Below is a small trained network, with its code and all its weights. Each question gives an input and a class and asks what happens when units are switched off, that is, made to give their printed mean instead of their output.

import numpy as np


def w(rows, s, z=0):
    codes = np.array(rows[::2]) - 128.0
    scale = np.full(codes.shape[1], s)
    scale[-1] = z or s
    return codes * scale


def f(y):
    return y / 2 * (1 + np.tanh(0.7978845608 * (y + 0.044715 * y**3)))


def log_softmax(a):
    a = a - a.max(-1, keepdims=True)
    return a - np.log(np.exp(a).sum(-1, keepdims=True))


def net(x, mask):
    res = np.array(x, float).reshape(1, 6) / 4 @ E
    y = f(res @ A[0][:, :-1].T + A[0][:, -1])
    res = res + np.where(mask, y, B[0][:, -1]) @ B[0][:, :-1]
    return log_softmax(res[-1] @ U[:, :-1].T + U[:, -1])


A, B = {}, {}
E = w([
[1,237,70,155,93,150,153,171],'x0',
[126,127,133,132,129,126,136,128],'x1',
[71,71,158,227,43,77,65,51],'x2',
[126,138,135,129,135,126,120,120],'x3',
[58,73,195,123,144,249,72,206],'x4',
[135,130,143,149,122,130,153,134],'x5',
],0.0063)
A[0] = w([
[23,228,90,130,76,126,139,163,201],'neuron 0',
[69,72,156,211,23,74,62,55,48],'neuron 1',
[59,75,143,189,44,68,66,84,133],'neuron 2',
[36,201,74,146,86,131,152,168,212],'neuron 3',
[72,66,157,208,9,95,77,42,1],'neuron 4',
[174,167,89,130,122,77,197,49,147],'neuron 5',
[190,195,81,125,107,18,163,80,67],'neuron 6',
[180,43,187,107,173,90,103,110,222],'neuron 7',
[232,12,186,94,138,114,123,100,212],'neuron 8',
[19,190,58,150,138,136,128,146,224],'neuron 9',
[43,210,55,160,87,158,137,149,195],'neuron 10',
[204,203,66,148,115,46,177,58,110],'neuron 11',
[71,65,211,113,136,230,94,208,180],'neuron 12',
[211,204,71,50,191,196,196,210,32],'neuron 13',
[238,25,172,123,165,137,102,90,191],'neuron 14',
[83,86,215,151,183,253,81,177,191],'neuron 15',
],0.0046,0.00052)
B[0] = w([
[221,189,147,108,57,183,173,86,224],'neuron 0',
[122,93,208,31,253,137,213,204,252],'neuron 1',
[144,120,179,76,196,138,173,169,229],'neuron 2',
[192,198,145,111,91,173,156,59,211],'neuron 3',
[121,96,197,33,198,119,164,195,249],'neuron 4',
[79,80,72,196,91,66,74,161,200],'neuron 5',
[62,64,49,196,112,61,51,171,224],'neuron 6',
[195,180,170,126,80,174,146,80,205],'neuron 7',
[182,189,134,125,46,186,138,39,245],'neuron 8',
[170,158,147,124,82,200,136,76,205],'neuron 9',
[194,215,151,96,62,207,168,30,214],'neuron 10',
[36,61,74,215,92,76,76,186,234],'neuron 11',
[21,54,44,211,53,61,29,117,224],'neuron 12',
[92,76,187,65,216,92,175,198,245],'neuron 13',
[232,201,127,113,54,202,146,30,239],'neuron 14',
[64,80,62,222,77,75,59,145,226],'neuron 15',
],0.0052,0.0039)
U = w([
[188,189,134,112,54,193,150,35,252],'0',
[50,92,49,191,100,86,53,165,112],'1',
[115,123,185,51,254,129,189,199,19],'2',
],0.0089,0.00045)

Each question gives the input, the list of numbers given to net, and the class t.
The units are the neurons (one row each of A and B). Each row of codes is followed by its name. A weight is (code - 128) times the scale printed after its matrix; where a second scale follows, it is the last column's (A, B and U).
mask holds one flag per neuron, in row order. A switched-off neuron (its flag False) gives its mean, the last column of its row in B, instead of its output. The means were averaged over made-up inputs and are rounded, as every weight is.
A unit's drop is (log p(t) with every unit on - log p(t) with that unit switched off) / (log p(t) with every unit on - log p(t) with every unit switched off).
The circuit of an input: a set's keep is (log p(t) with only the set's units on - log p(t) with every unit switched off) / (log p(t) with every unit on - log p(t) with every unit switched off). Starting from the 12 units with the biggest drops (on a tie, the unit counted first), units are removed one at a time, each time the one whose removal leaves the highest keep (on an exact tie, the one counted first), for as long as the keep stays at least 0.8.
units of the circuit, in order: the units of the circuit, biggest drop first
top k neurons: the k neurons with the biggest drops, biggest first
drop when u is switched off: that unit's drop, to one decimal
input [7,-3,8,-3,1,8], class 2: units of the circuit, in order -> [neuron 1; neuron 4]
input [-4,-3,-6,6,7,7], class 1: units of the circuit, in order -> [neuron 12; neuron 15]
input [4,-7,-7,3,8,-8], class 1: units of the circuit, in order -> [neuron 12]
input [-6,-3,-4,-7,-8,7], class 1: units of the circuit, in order -> [neuron 11; neuron 6]
input [6,-2,7,2,-6,-7], class 2: top 2 neurons -> [neuron 1; neuron 4]
input [-7,6,-7,7,3,0], class 0: units of the circuit, in order -> [neuron 14; neuron 8]
input [8,6,6,-1,-6,0], class 0: top 2 neurons -> [neuron 10; neuron 0]
input [6,3,6,-3,-2,2], class 0: top 3 neurons -> [neuron 10; neuron 0; neuron 13]
input [6,-5,-4,5,5,6], class 0: top 2 neurons -> [neuron 10; neuron 0]
input [-7,-1,-6,-5,0,6], class 0: top 2 neurons -> [neuron 14; neuron 8]
input [-5,-7,7,-2,6,-6], class 2: top 3 neurons -> [neuron 1; neuron 4; neuron 2]
input [5,5,2,2,-7,4], class 1: top 2 neurons -> [neuron 11; neuron 6]
input [4,5,2,-5,3,-8], class 0: top 2 neurons -> [neuron 11; neuron 6]
input [-6,2,8,8,-2,1], class 2: units of the circuit, in order -> [neuron 1]
input [-4,-2,5,-6,-1,-3], class 2: drop when neuron 1 is switched off -> 0.3
input [-8,-7,-8,6,3,2], class 0: drop when neuron 7 is switched off -> 0.1
input [-7,-5,-3,0,2,2], class 0: drop when neuron 8 is switched off -> 0.0
